Below is a small trained network, with its code and all its weights. Each question gives an input and a class and asks what happens when units are switched off, that is, made to give their printed mean instead of their output.

import numpy as np


def w(rows, s, z=0):
    codes = np.array(rows[::2]) - 128.0
    scale = np.full(codes.shape[1], s)
    scale[-1] = z or s
    return codes * scale


def norm(h):
    return h / np.sqrt((h * h).mean(-1, keepdims=True) + 1e-5)


def f(y):
    return np.maximum(y, 0)


def log_softmax(a):
    a = a - a.max(-1, keepdims=True)
    return a - np.log(np.exp(a).sum(-1, keepdims=True))


def net(x, mask):
    res = np.array(x, float).reshape(1, 4) / 4 @ E
    u = 0
    for l in range(2):
        y = f(norm(res) @ A[l][:, :-1].T + A[l][:, -1])
        res = res + np.where(mask[u : u + 11], y, B[l][:, -1]) @ B[l][:, :-1]
        u += 11
    return log_softmax(norm(res)[-1] @ U[:, :-1].T + U[:, -1])


A, B = {}, {}
E = w([
[161,179,196,214,78,89],'x0',
[101,91,111,180,120,248],'x1',
[43,124,143,131,89,152],'x2',
[82,105,194,146,174,20],'x3',
],0.0016)
A[0] = w([
[153,166,31,107,134,246,38],'0.n0',
[80,74,226,160,117,100,104],'0.n1',
[100,43,184,93,172,102,125],'0.n2',
[125,126,17,52,161,195,42],'0.n3',
[4,123,163,127,79,170,103],'0.n4',
[38,98,108,156,41,225,146],'0.n5',
[176,146,11,94,136,167,37],'0.n6',
[64,127,149,79,151,141,2],'0.n7',
[111,123,159,192,71,143,82],'0.n8',
[43,108,84,83,240,109,100],'0.n9',
[195,148,120,154,111,158,137],'0.n10',
],0.004,0.0021)
B[0] = w([
[22,12,53,144,115,63,224],'0.n0',
[102,91,39,157,133,128,187],'0.n1',
[137,142,135,96,164,205,182],'0.n2',
[22,50,43,127,18,167,212],'0.n3',
[165,218,121,37,76,252,201],'0.n4',
[171,143,123,82,157,47,253],'0.n5',
[38,101,124,86,73,207,190],'0.n6',
[67,193,230,146,29,219,142],'0.n7',
[82,80,225,190,69,94,169],'0.n8',
[203,164,214,172,139,150,199],'0.n9',
[78,165,193,81,145,129,180],'0.n10',
],0.0036)
A[1] = w([
[111,95,145,253,60,113,22],'1.n0',
[192,213,127,82,47,181,61],'1.n1',
[111,70,143,224,61,75,6],'1.n2',
[67,111,174,66,70,161,148],'1.n3',
[163,177,110,93,182,32,38],'1.n4',
[160,148,77,111,112,207,68],'1.n5',
[216,169,105,73,184,95,22],'1.n6',
[210,209,85,221,121,117,74],'1.n7',
[142,223,133,33,86,190,80],'1.n8',
[211,203,110,103,199,88,39],'1.n9',
[120,133,145,195,89,36,49],'1.n10',
],0.0042,0.0022)
B[1] = w([
[77,153,231,165,14,32,166],'1.n0',
[92,167,181,39,220,207,189],'1.n1',
[92,194,179,220,67,47,162],'1.n2',
[186,197,154,116,163,129,254],'1.n3',
[254,83,73,118,204,73,161],'1.n4',
[111,174,185,171,141,34,165],'1.n5',
[128,51,159,49,111,48,149],'1.n6',
[26,132,172,52,94,218,145],'1.n7',
[143,199,218,67,175,187,208],'1.n8',
[149,44,92,72,189,38,158],'1.n9',
[97,179,38,193,113,145,174],'1.n10',
],0.0042,0.0039)
U = w([
[223,69,69,215,130,182,1],'0',
[234,72,62,212,124,184,1],'1',
[216,125,84,203,185,54,6],'2',
[239,36,124,45,234,2,192],'3',
[200,26,162,207,223,203,12],'4',
[133,207,219,17,157,206,255],'5',
[19,44,40,33,40,211,248],'6',
[66,184,209,212,16,35,230],'7',
],0.0053,0.0036)

Each question gives the input, the list of numbers given to net, and the class t.
The units are the neurons (one row each of A and B). Each row of codes is followed by its name. A weight is (code - 128) times the scale printed after its matrix; where a second scale follows, it is the last column's (A, B and U).
mask holds one flag per neuron, layer by layer. A switched-off neuron (its flag False) gives its mean, the last column of its row in B, instead of its output. The means were averaged over made-up inputs and are rounded, as every weight is.
A unit's drop is (log p(t) with every unit on - log p(t) with that unit switched off) / (log p(t) with every unit on - log p(t) with every unit switched off).
The circuit of an input: a set's keep is (log p(t) with only the set's units on - log p(t) with every unit switched off) / (log p(t) with every unit on - log p(t) with every unit switched off). Starting from the 12 units with the biggest drops (on a tie, the unit counted first), units are removed one at a time, each time the one whose removal leaves the highest keep (on an exact tie, the one counted first), for as long as the keep stays at least 0.8.
units of the circuit, in order: the units of the circuit, biggest drop first
most important unit: the unit with the biggest drop
top k neurons: the k neurons with the biggest drops, biggest first
k most important neurons of layer l: the k neurons of layer l with the biggest drops, biggest first
drop when u is switched off: that unit's drop, to one decimal
input [1,0,-7,1], class 3: most important unit -> 0.n4
input [5,-4,-5,-1], class 3: units of the circuit, in order -> (0.n3, 1.n4, 1.n9)
input [2,6,-5,-4], class 6: 3 most important neurons of layer 0 -> (0.n0, 0.n9, 0.n6)
input [-3,-8,4,0], class 3: units of the circuit, in order -> (0.n3, 0.n6, 1.n4)
input [7,5,-7,-8], class 7: top 2 neurons -> (0.n0, 0.n4)
input [-5,-4,-6,-2], class 6: top 2 neurons -> (0.n3, 0.n4)
input [1,7,-8,1], class 6: units of the circuit, in order -> (0.n9, 1.n8)
input [0,-4,1,6], class 3: 4 most important neurons of layer 0 -> (0.n3, 0.n0, 0.n2, 0.n8)
input [7,-6,1,8], class 2: units of the circuit, in order -> (0.n3, 1.n4, 0.n6, 1.n10)
input [4,8,-8,-6], class 7: 3 most important neurons of layer 0 -> (0.n0, 0.n4, 0.n2)
input [1,-6,2,5], class 2: 3 most important neurons of layer 0 -> (0.n4, 0.n5, 0.n1)
input [5,-6,-5,-5], class 3: units of the circuit, in order -> (0.n3, 1.n9)
input [-2,-6,5,7], class 3: top 2 neurons -> (0.n3, 0.n6)
input [1,7,-5,-5], class 6: units of the circuit, in order -> (0.n0)
input [-8,4,-8,3], class 6: 2 most important neurons of layer 0 -> (0.n3, 0.n6)
input [2,1,-1,-4], class 6: 3 most important neurons of layer 1 -> (1.n5, 1.n0, 1.n8)
input [3,-3,-2,3], class 2: top 2 neurons -> (0.n4, 0.n3)
input [-1,-3,3,7], class 3: 2 most important neurons of layer 1 -> (1.n8, 1.n1)
input [-3,3,-1,6], class 4: top 2 neurons -> (0.n9, 0.n1)
input [3,0,-5,4], class 3: top 3 neurons -> (0.n3, 0.n8, 0.n0)
input [-6,-8,-5,-8], class 6: most important unit -> 0.n3
input [4,-7,-3,-1], class 3: 3 most important neurons of layer 0 -> (0.n4, 0.n0, 0.n3)
input [3,3,-4,-7], class 6: drop when 0.n0 is switched off -> 1.5
input [-4,1,-3,3], class 4: drop when 0.n3 is switched off -> -0.1
input [-4,-7,-5,-6], class 6: drop when 0.n3 is switched off -> 0.3
input [3,6,-1,1], class 7: drop when 0.n8 is switched off -> 2.4
input [2,-5,3,3], class 2: top neuron -> (0.n3)
